Small tables with named rows and columns. After each table, cells are looked up by row and column.

tus.tsv
	dap	muvudi
rosefik	43	185
das	223	140
vuz	163	204
sokat	141	130
bar	218	96
bulo	146	109
vevu	110	210
zutetu	44	198
kos	115	148
renepup	45	91
sem	186	150
fol	110	181
gub	187	133

What is the muvudi of sokat in tus?
130
What is the muvudi of zutetu in tus?
198
What is the dap of das in tus?
223
What is the dap of sem in tus?
186
What is the muvudi of vevu in tus?
210
What is the muvudi of renepup in tus?
91
What is the muvudi of fol in tus?
181
What is the muvudi of gub in tus?
133
What is the dap of kos in tus?
115
What is the dap of bulo in tus?
146
What is the muvudi of bar in tus?
96
What is the muvudi of kos in tus?
148
What is the muvudi of das in tus?
140
What is the muvudi of rosefik in tus?
185
What is the dap of vuz in tus?
163
What is the dap of rosefik in tus?
43
Which row has the largest dap? das

kog:
|  | fuleb | pileb | murebes | dat |
|---|---|---|---|---|
| mugasuk | 208 | 117 | 185 | 143 |
| fub | 132 | 154 | 197 | 141 |
| fos | 65 | 170 | 105 | 184 |
| bek | 14 | 177 | 75 | 177 |
| zakizap | 67 | 124 | 76 | 127 |
| dur | 164 | 41 | 181 | 12 |
| sisa | 229 | 73 | 189 | 104 |
| zubik | 112 | 160 | 54 | 151 |
| rokaduk | 133 | 116 | 19 | 104 |
| viba | 153 | 71 | 117 | 56 |
| mor | 141 | 153 | 212 | 137 |
| radopa | 104 | 186 | 82 | 168 |
| ruz | 163 | 206 | 68 | 197 |

pileb of dur = 41
murebes of sisa = 189
murebes of bek = 75
pileb of viba = 71
dat of ruz = 197
pileb of sisa = 73
fuleb of zakizap = 67
fuleb of zubik = 112
Row with the largest dat: ruz

Table lopem
,vemido,bese,tun
detur,-62.55,57.19,-29.27
bupi,-22.77,-22.04,33.86
zan,10.19,-26.64,-2.09
rim,-22.51,22.89,3.08
dat,-40.51,21.91,25.39
zat,3.03,-16.76,40.14

detur, bese => 57.19
rim, vemido => -22.51
rim, tun => 3.08
zan, vemido => 10.19
dat, bese => 21.91
zan, tun => -2.09
Row with the largest tun: zat

Table ruk
|  | fuma | gozega | bafom | lubobab | fufuz | zarumu | feto |
|---|---|---|---|---|---|---|---|
| peg | 117 | 217 | 179 | 139 | 222 | 171 | 62 |
| zor | 115 | 162 | 210 | 125 | 208 | 117 | 169 |
| zugorur | 191 | 150 | 183 | 145 | 163 | 111 | 125 |

What is the fufuz of peg in ruk?
222
What is the bafom of peg in ruk?
179
What is the bafom of zugorur in ruk?
183
What is the gozega of zor in ruk?
162
What is the fufuz of zor in ruk?
208
What is the zarumu of peg in ruk?
171
What is the fufuz of zugorur in ruk?
163
What is the bafom of zor in ruk?
210
What is the feto of zugorur in ruk?
125
What is the fuma of peg in ruk?
117
What is the zarumu of zugorur in ruk?
111
What is the gozega of peg in ruk?
217
What is the feto of peg in ruk?
62

Table div
fields: rogi, besove, ditofi, riger, danaket, gub, vosut, fev, vuz, nanefir
vumozi: [194, 130, 180, 19, 44, 188, 86, 117, 116, 149]
mot: [15, 104, 128, 231, 208, 117, 207, 87, 113, 162]
ferelu: [74, 191, 79, 159, 76, 156, 64, 100, 108, 163]
tumu: [153, 153, 182, 101, 135, 102, 186, 156, 139, 135]
tonilo: [42, 119, 71, 221, 200, 50, 160, 141, 139, 101]
namopuz: [113, 197, 138, 175, 124, 190, 135, 72, 92, 206]
rol: [76, 149, 71, 151, 99, 162, 68, 94, 110, 157]
kuv: [182, 54, 169, 49, 158, 84, 176, 158, 139, 65]
logi: [79, 96, 165, 180, 170, 143, 196, 126, 147, 157]
bes: [166, 73, 149, 80, 187, 54, 204, 189, 149, 53]

logi, riger: 180
bes, nanefir: 53
bes, besove: 73
kuv, fev: 158
bes, danaket: 187
namopuz, fev: 72
namopuz, nanefir: 206
tumu, vosut: 186
namopuz, gub: 190
bes, vosut: 204
namopuz, vuz: 92
tumu, rogi: 153
namopuz, ditofi: 138
rol, nanefir: 157
vumozi, rogi: 194
ferelu, rogi: 74

zit
       kun  vimub  mitovu  sab
rafip   32    137     153   72
dif    130    109     201   45
vafi   144      8      83  145
vad      2     69      32  134

dif, sab -> 45
vafi, sab -> 145
dif, kun -> 130
rafip, kun -> 32
vafi, vimub -> 8
rafip, vimub -> 137
vafi, kun -> 144
rafip, mitovu -> 153
vad, mitovu -> 32
vad, kun -> 2
vad, sab -> 134
dif, vimub -> 109
dif, mitovu -> 201
vafi, mitovu -> 83
vad, vimub -> 69
rafip, sab -> 72

Table setifin
         tufu    gik    tis  bevesu  lobupup    fev    mal  segofe  zukekib
lon     0.181  0.063  0.571   0.415    0.559  0.641  0.106   0.507    0.584
nutug   0.298  0.227  0.419   0.372    0.653  0.616  0.279   0.402    0.693
led     0.165  0.146  0.216   0.286    0.598  0.444  0.277   0.259    0.810
niv     0.458  0.645  0.675   0.609    0.578  0.639  0.377   0.671    0.804
pafub   0.597  0.473  0.493   0.600    0.646  0.834  0.305   0.646    0.732
mus     0.244  0.281  0.612   0.211    0.646  0.192  0.280   0.731    0.496
misigu  0.448  0.382  0.622   0.359    0.390  0.982  0.080   0.341    0.502
gup     0.175  0.012  0.470   0.298    0.539  0.514  0.037   0.555    0.598
nar     0.221  0.168  0.398   0.341    0.620  0.403  0.143   0.500    0.679
lem     0.111  0.038  0.474   0.224    0.763  0.300  0.348   0.460    0.506
lik     0.371  0.280  0.314   0.468    0.619  0.511  0.231   0.438    0.806
kudagu  0.234  0.451  0.356   0.541    0.628  0.508  0.191   0.761    0.611
pegivu  0.319  0.277  0.364   0.144    0.583  0.167  0.144   0.516    0.649

led, gik: 0.146
lem, bevesu: 0.224
pafub, segofe: 0.646
niv, tis: 0.675
misigu, tis: 0.622
lem, gik: 0.038
nar, zukekib: 0.679
Row with the largest segofe: kudagu

gerumi:
	viriz	boluru
degase	9.53	1.69
datidop	9.26	1.35
vodo	2.91	7.08
bagilok	8.27	1.38
loro	4.06	6.00
relopep	6.38	2.35
famo	4.88	7.23
fuzeguz	8.52	1.60
rus	9.52	2.71
nad	3.13	7.25

rus, boluru => 2.71
degase, viriz => 9.53
relopep, viriz => 6.38
fuzeguz, boluru => 1.60
nad, viriz => 3.13
rus, viriz => 9.52
loro, boluru => 6.00
relopep, boluru => 2.35
bagilok, boluru => 1.38
famo, boluru => 7.23
vodo, viriz => 2.91
degase, boluru => 1.69

fep:
|  | posola | vuf |
|---|---|---|
| tav | 650 | 468 |
| kitet | 753 | 343 |
| muv | 302 | 905 |
| nakof | 705 | 302 |
| telabe | 643 | 498 |
| kenog | 634 | 71 |
| vuki | 207 | 861 |
| vilodi | 342 | 658 |
| roz | 314 | 523 |

What is the vuf of muv in fep?
905
What is the vuf of nakof in fep?
302
What is the posola of telabe in fep?
643
What is the posola of vuki in fep?
207
What is the vuf of vuki in fep?
861
What is the vuf of kenog in fep?
71
What is the vuf of telabe in fep?
498
Which row has the largest posola? kitet

kabude =
	darugi	zafora	fif	rok	kapefa
suravu	91	139	41	190	206
muk	27	112	101	32	75
lebo	148	252	138	158	58
gegi	185	243	199	130	65
nis	63	226	86	160	44
nudose	83	79	103	165	118
fot	205	195	115	183	92
dituri	185	160	74	141	98
tev	209	113	227	170	219
gefo	109	120	76	138	211

lebo, kapefa -> 58
fot, rok -> 183
dituri, kapefa -> 98
nudose, darugi -> 83
suravu, darugi -> 91
nudose, fif -> 103
gefo, darugi -> 109
tev, rok -> 170
fot, darugi -> 205
dituri, fif -> 74
muk, kapefa -> 75
lebo, darugi -> 148
suravu, zafora -> 139
suravu, fif -> 41
lebo, fif -> 138
gefo, kapefa -> 211
gegi, fif -> 199
gegi, kapefa -> 65
gegi, rok -> 130
gegi, darugi -> 185
Row with the largest zafora: lebo

